Below is a small trained network, with its code and all its weights. Each question gives an input and a class and asks what happens when units are switched off, that is, made to give their printed mean instead of their output.

import numpy as np


def w(rows, s, z=0):
    codes = np.array(rows[::2]) - 128.0
    scale = np.full(codes.shape[1], s)
    scale[-1] = z or s
    return codes * scale


def f(y):
    return y / 2 * (1 + np.tanh(0.7978845608 * (y + 0.044715 * y**3)))


def log_softmax(a):
    a = a - a.max(-1, keepdims=True)
    return a - np.log(np.exp(a).sum(-1, keepdims=True))


def net(x, mask):
    res = np.array(x, float).reshape(1, 2) / 4 @ E
    y = f(res @ A[0][:, :-1].T + A[0][:, -1])
    res = res + np.where(mask, y, B[0][:, -1]) @ B[0][:, :-1]
    return log_softmax(res[-1] @ U[:, :-1].T + U[:, -1])


A, B = {}, {}
E = w([
[46,52,60,47,171,184,170,216,41,21,1],'x0',
[203,112,46,196,250,37,221,104,214,201,2],'x1',
],0.0073)
A[0] = w([
[166,254,197,176,72,116,69,53,170,167,187,250],'n1',
[52,61,84,46,157,252,106,199,67,46,25,113],'n2',
[68,128,175,54,98,185,41,111,47,124,205,103],'n3',
[136,139,87,140,169,111,159,142,127,137,60,2],'n4',
[79,106,181,127,94,177,73,90,44,73,188,33],'n5',
[91,116,135,147,135,114,137,118,117,124,135,218],'n6',
],0.007,0.0042)
B[0] = w([
[83,174,200,117,18,58,182,131,104,103,89,247],'n1',
[72,159,227,163,56,48,177,111,149,93,139,245],'n2',
[218,150,140,179,126,90,47,122,127,170,41,212],'n3',
[138,115,146,208,146,52,142,63,181,142,123,158],'n4',
[214,78,84,203,174,48,58,41,171,228,58,188],'n5',
[90,241,74,111,75,120,135,254,76,124,90,147],'n6',
],0.0085,0.013)
U = w([
[218,90,127,210,178,72,97,54,215,190,70,161],'0',
[69,148,253,121,50,107,131,116,140,69,182,82],'1',
[98,209,148,81,75,131,100,200,63,101,80,254],'2',
[138,129,57,37,231,206,53,154,20,112,230,2],'3',
[156,64,64,73,199,189,78,171,58,84,198,2],'4',
[138,111,87,54,169,210,38,195,138,81,190,2],'5',
],0.0075,0.0042)

Each question gives the input, the list of numbers given to net, and the class t.
The units are the neurons (one row each of A and B). Each row of codes is followed by its name. A weight is (code - 128) times the scale printed after its matrix; where a second scale follows, it is the last column's (A, B and U).
mask holds one flag per neuron, in row order. A switched-off neuron (its flag False) gives its mean, the last column of its row in B, instead of its output. The means were averaged over made-up inputs and are rounded, as every weight is.
A unit's drop is (log p(t) with every unit on - log p(t) with that unit switched off) / (log p(t) with every unit on - log p(t) with every unit switched off).
The circuit of an input: a set's keep is (log p(t) with only the set's units on - log p(t) with every unit switched off) / (log p(t) with every unit on - log p(t) with every unit switched off). Starting from all 6 units, units are removed one at a time, each time the one whose removal leaves the highest keep (on an exact tie, the one counted first), for as long as the keep stays at least 0.8.
circuit, biggest first: the units of the circuit, biggest drop first
unit that matters most: the unit with the biggest drop
k most important neurons: the k neurons with the biggest drops, biggest first
drop of u: that unit's drop, to one decimal
input [-2,-4], class 0: 2 most important neurons -> (n5, n2)
input [-7,4], class 1: circuit, biggest first -> (n1)
input [-3,1], class 2: 3 most important neurons -> (n2, n4, n5)
input [4,-6], class 0: 3 most important neurons -> (n5, n3, n1)
input [8,5], class 1: 2 most important neurons -> (n2, n5)
input [0,-4], class 0: circuit, biggest first -> (n5, n3)
input [8,6], class 1: 3 most important neurons -> (n2, n5, n3)
input [-7,5], class 1: 3 most important neurons -> (n1, n5, n3)
input [1,1], class 2: 4 most important neurons -> (n5, n2, n4, n3)
input [-1,0], class 2: 3 most important neurons -> (n2, n5, n4)
input [-2,-1], class 2: 2 most important neurons -> (n2, n4)
input [-5,-6], class 0: 3 most important neurons -> (n5, n3, n2)
input [6,4], class 1: 3 most important neurons -> (n2, n5, n3)
input [2,3], class 2: circuit, biggest first -> (n5)
input [5,-5], class 0: 3 most important neurons -> (n5, n3, n1)
input [2,2], class 2: 4 most important neurons -> (n5, n3, n2, n4)
input [6,-3], class 1: drop of n2 -> 2.8
input [-1,-1], class 2: drop of n2 -> 0.8
input [-4,1], class 1: drop of n1 -> 0.1
input [-6,3], class 1: unit that matters most -> n1
